Below are the code and all the weights of a small trained network. Each question names an input and a target symbol and asks about switching units off, where a switched-off unit gives its printed mean instead of its output.

import numpy as np


def w(rows, s, z=0):
    codes = np.array(rows[::2]) - 128.0
    scale = np.full(codes.shape[1], s)
    scale[-1] = z or s
    return codes * scale


def norm(h):
    return h / np.sqrt((h * h).mean(-1, keepdims=True) + 1e-5)


def f(y):
    return y / 2 * (1 + np.tanh(0.7978845608 * (y + 0.044715 * y**3)))


def softmax(a):
    e = np.exp(a - a.max(-1, keepdims=True))
    return e / e.sum(-1, keepdims=True)


def log_softmax(a):
    a = a - a.max(-1, keepdims=True)
    return a - np.log(np.exp(a).sum(-1, keepdims=True))


def net(x, mask):
    ids = ['ΛΠΣαγζημτ'.index(c) for c in x.split()]
    T = len(ids)
    res = E[ids] + P[:T]
    r = norm(res)
    for j in range(2):
        rows = slice(3 * j, 3 * j + 3)
        q, k, v = (r @ M[0][rows].T for M in (Q, K, V))
        z = softmax(np.where(np.tri(T) > 0, q @ k.T / 3**0.5, -1e9)) @ v
        o = O[0][rows]
        res = res + np.where(mask[j], z, o[:, -1]) @ o[:, :-1]
    y = f(norm(res) @ A[0][:, :-1].T + A[0][:, -1])
    res = res + np.where(mask[2:10], y, B[0][:, -1]) @ B[0][:, :-1]
    return log_softmax(norm(res)[-1] @ U[:, :-1].T + U[:, -1])


Q, K, V, O, A, B = {}, {}, {}, {}, {}, {}
E = w([
[133,246,39,105,74,111,155,54,106],'Λ',
[179,172,70,63,69,89,143,140,166],'Π',
[148,158,70,48,158,139,123,63,151],'Σ',
[142,113,82,153,66,93,148,144,154],'α',
[76,2,82,236,159,227,176,90,26],'γ',
[158,191,19,120,125,82,135,150,38],'ζ',
[88,126,27,119,184,76,106,99,129],'η',
[234,158,91,76,174,129,94,89,114],'μ',
[169,129,109,151,168,69,89,128,165],'τ',
],0.0088)
P = w([
[115,93,188,107,120,99,164,124,133],'0',
[251,204,82,195,155,115,109,91,191],'1',
[119,98,204,89,76,107,103,127,125],'2',
[204,112,94,162,60,124,163,185,228],'3',
[117,182,40,121,146,130,103,122,109],'4',
[121,83,172,107,65,127,67,118,126],'5',
[165,120,135,104,90,187,186,216,211],'6',
[54,217,133,126,109,110,143,92,139],'7',
],0.014)
Q[0] = w([
[125,38,132,133,29,99,80,87,116],'head 0',
[132,93,151,144,136,245,196,186,152],'head 0',
[90,124,168,84,133,116,32,89,36],'head 0',
[119,141,97,132,84,99,155,145,182],'head 1',
[78,173,122,97,173,91,111,162,81],'head 1',
[92,92,180,101,83,82,16,97,88],'head 1',
],0.011)
K[0] = w([
[163,93,165,79,145,54,239,109,109],'head 0',
[201,78,115,168,91,167,74,67,110],'head 0',
[156,148,134,159,224,113,232,148,123],'head 0',
[102,93,165,132,67,107,116,136,168],'head 1',
[167,165,109,177,159,151,173,128,155],'head 1',
[124,128,173,101,214,39,254,110,151],'head 1',
],0.01)
V[0] = w([
[180,182,114,81,164,85,102,78,135],'head 0',
[97,173,91,88,154,168,166,97,138],'head 0',
[134,182,71,158,77,32,115,168,196],'head 0',
[79,94,93,81,152,98,98,105,155],'head 1',
[143,137,139,112,123,180,120,128,245],'head 1',
[168,135,139,92,69,141,138,193,109],'head 1',
],0.012)
O[0] = w([
[189,205,210,158,186,229,152,151,138,92],'head 0',
[125,176,27,126,152,205,179,182,174,105],'head 0',
[83,171,150,212,172,152,3,156,150,36],'head 0',
[136,123,97,217,81,92,180,168,86,130],'head 1',
[83,147,108,175,130,163,165,37,169,4],'head 1',
[104,133,113,27,126,177,95,70,56,111],'head 1',
],0.011,0.004)
A[0] = w([
[70,127,50,103,124,90,160,95,109,50],'neuron 0',
[116,163,63,139,125,88,93,104,143,207],'neuron 1',
[106,178,246,134,116,143,128,123,132,46],'neuron 2',
[148,100,71,159,132,129,205,135,149,94],'neuron 3',
[74,100,171,124,161,119,71,103,114,49],'neuron 4',
[91,72,128,83,69,68,204,71,160,82],'neuron 5',
[132,144,105,176,179,148,109,125,118,211],'neuron 6',
[174,194,170,146,210,173,120,169,190,1],'neuron 7',
],0.012,0.0041)
B[0] = w([
[127,137,253,164,74,142,138,103,101,182],'neuron 0',
[129,198,136,122,177,195,205,125,156,165],'neuron 1',
[167,89,7,153,236,71,158,58,100,154],'neuron 2',
[56,252,153,96,126,151,77,110,100,186],'neuron 3',
[84,191,105,89,122,129,129,95,137,143],'neuron 4',
[186,104,50,139,128,150,17,108,190,245],'neuron 5',
[144,89,56,75,201,134,179,159,183,203],'neuron 6',
[48,81,232,136,124,138,101,149,255,229],'neuron 7',
],0.0096,0.011)
U = w([
[125,104,166,147,153,151,73,147,204,139],'Λ',
[141,186,2,117,195,159,84,90,122,88],'Π',
[57,217,136,77,79,157,190,129,82,253],'Σ',
[58,185,179,148,58,138,16,73,118,49],'α',
[157,100,66,94,55,121,131,119,149,216],'γ',
[185,169,178,78,136,160,51,164,59,70],'ζ',
[125,164,129,206,88,97,110,182,95,138],'η',
[203,140,189,104,152,154,164,69,89,75],'μ',
[161,133,141,199,173,80,103,78,86,92],'τ',
],0.0092,0.0028)

Each question gives the input, a string of symbols that net reads in full, and the target symbol t.
The units are the heads (3 rows each of Q, K, V and O) and the neurons (one row each of A and B). Each row of codes is followed by its name. A weight is (code - 128) times the scale printed after its matrix; where a second scale follows, it is the last column's (O, A, B and U).
mask holds one flag per unit, heads first, then neurons. A switched-off unit (its flag False) gives its mean, the last column of its rows in O or B, instead of its output. The means were averaged over made-up inputs and are rounded, as every weight is.
A unit's drop is (log p(t) with every unit on - log p(t) with that unit switched off) / (log p(t) with every unit on - log p(t) with every unit switched off).
The circuit of an input: a set's keep is (log p(t) with only the set's units on - log p(t) with every unit switched off) / (log p(t) with every unit on - log p(t) with every unit switched off). Starting from all 10 units, units are removed one at a time, each time the one whose removal leaves the highest keep (on an exact tie, the one counted first), for as long as the keep stays at least 0.8.
units of the circuit, in order: the units of the circuit, biggest drop first
most important unit: the unit with the biggest drop
top k neurons: the k neurons with the biggest drops, biggest first
drop when u is switched off: that unit's drop, to one decimal
input α Λ Σ γ Σ μ Π γ, target Π: units of the circuit, in order -> (neuron 7)
input η γ Σ η γ Λ Λ γ, target Σ: top 2 neurons -> (neuron 5; neuron 7)
input ζ α Λ τ γ, target Λ: units of the circuit, in order -> (head 0; head 1; neuron 7)
input Λ τ γ γ α γ Π γ, target α: top 2 neurons -> (neuron 0; neuron 5)
input Σ Λ Λ γ ζ, target Λ: units of the circuit, in order -> (head 0; neuron 7)
input γ α γ Λ τ, target Λ: units of the circuit, in order -> (head 0; neuron 7)
input γ Π γ γ μ Λ γ γ, target α: top 3 neurons -> (neuron 0; neuron 5; neuron 6)
input Π μ Λ ζ γ Π, target Π: units of the circuit, in order -> (head 0; head 1; neuron 2; neuron 7)
input τ ζ γ Λ Σ Π Λ, target Π: units of the circuit, in order -> (head 1; head 0; neuron 2)
input τ ζ α, target τ: units of the circuit, in order -> (head 0; neuron 2)
input γ Λ γ γ α, target Λ: top 3 neurons -> (neuron 7; neuron 3; neuron 2)
input γ Λ γ α Λ α μ γ, target Σ: units of the circuit, in order -> (head 0; neuron 7; neuron 5; neuron 2)
input γ μ γ γ η μ τ, target μ: top 2 neurons -> (neuron 5; neuron 2)
input γ μ Σ ζ, target Σ: units of the circuit, in order -> (head 1; neuron 5; head 0)
input Π γ Π γ, target Π: most important unit -> head 1
input γ γ γ τ α ζ η, target ζ: units of the circuit, in order -> (head 1; head 0)
input η γ α τ, target α: units of the circuit, in order -> (head 0; head 1)
input Σ Λ μ, target Σ: top 2 neurons -> (neuron 5; neuron 3)
input γ μ α η Π, target Λ: top 2 neurons -> (neuron 7; neuron 3)
input γ η η γ γ α, target γ: top neuron -> (neuron 5)
input μ γ τ, target μ: drop when head 0 is switched off -> 1.1
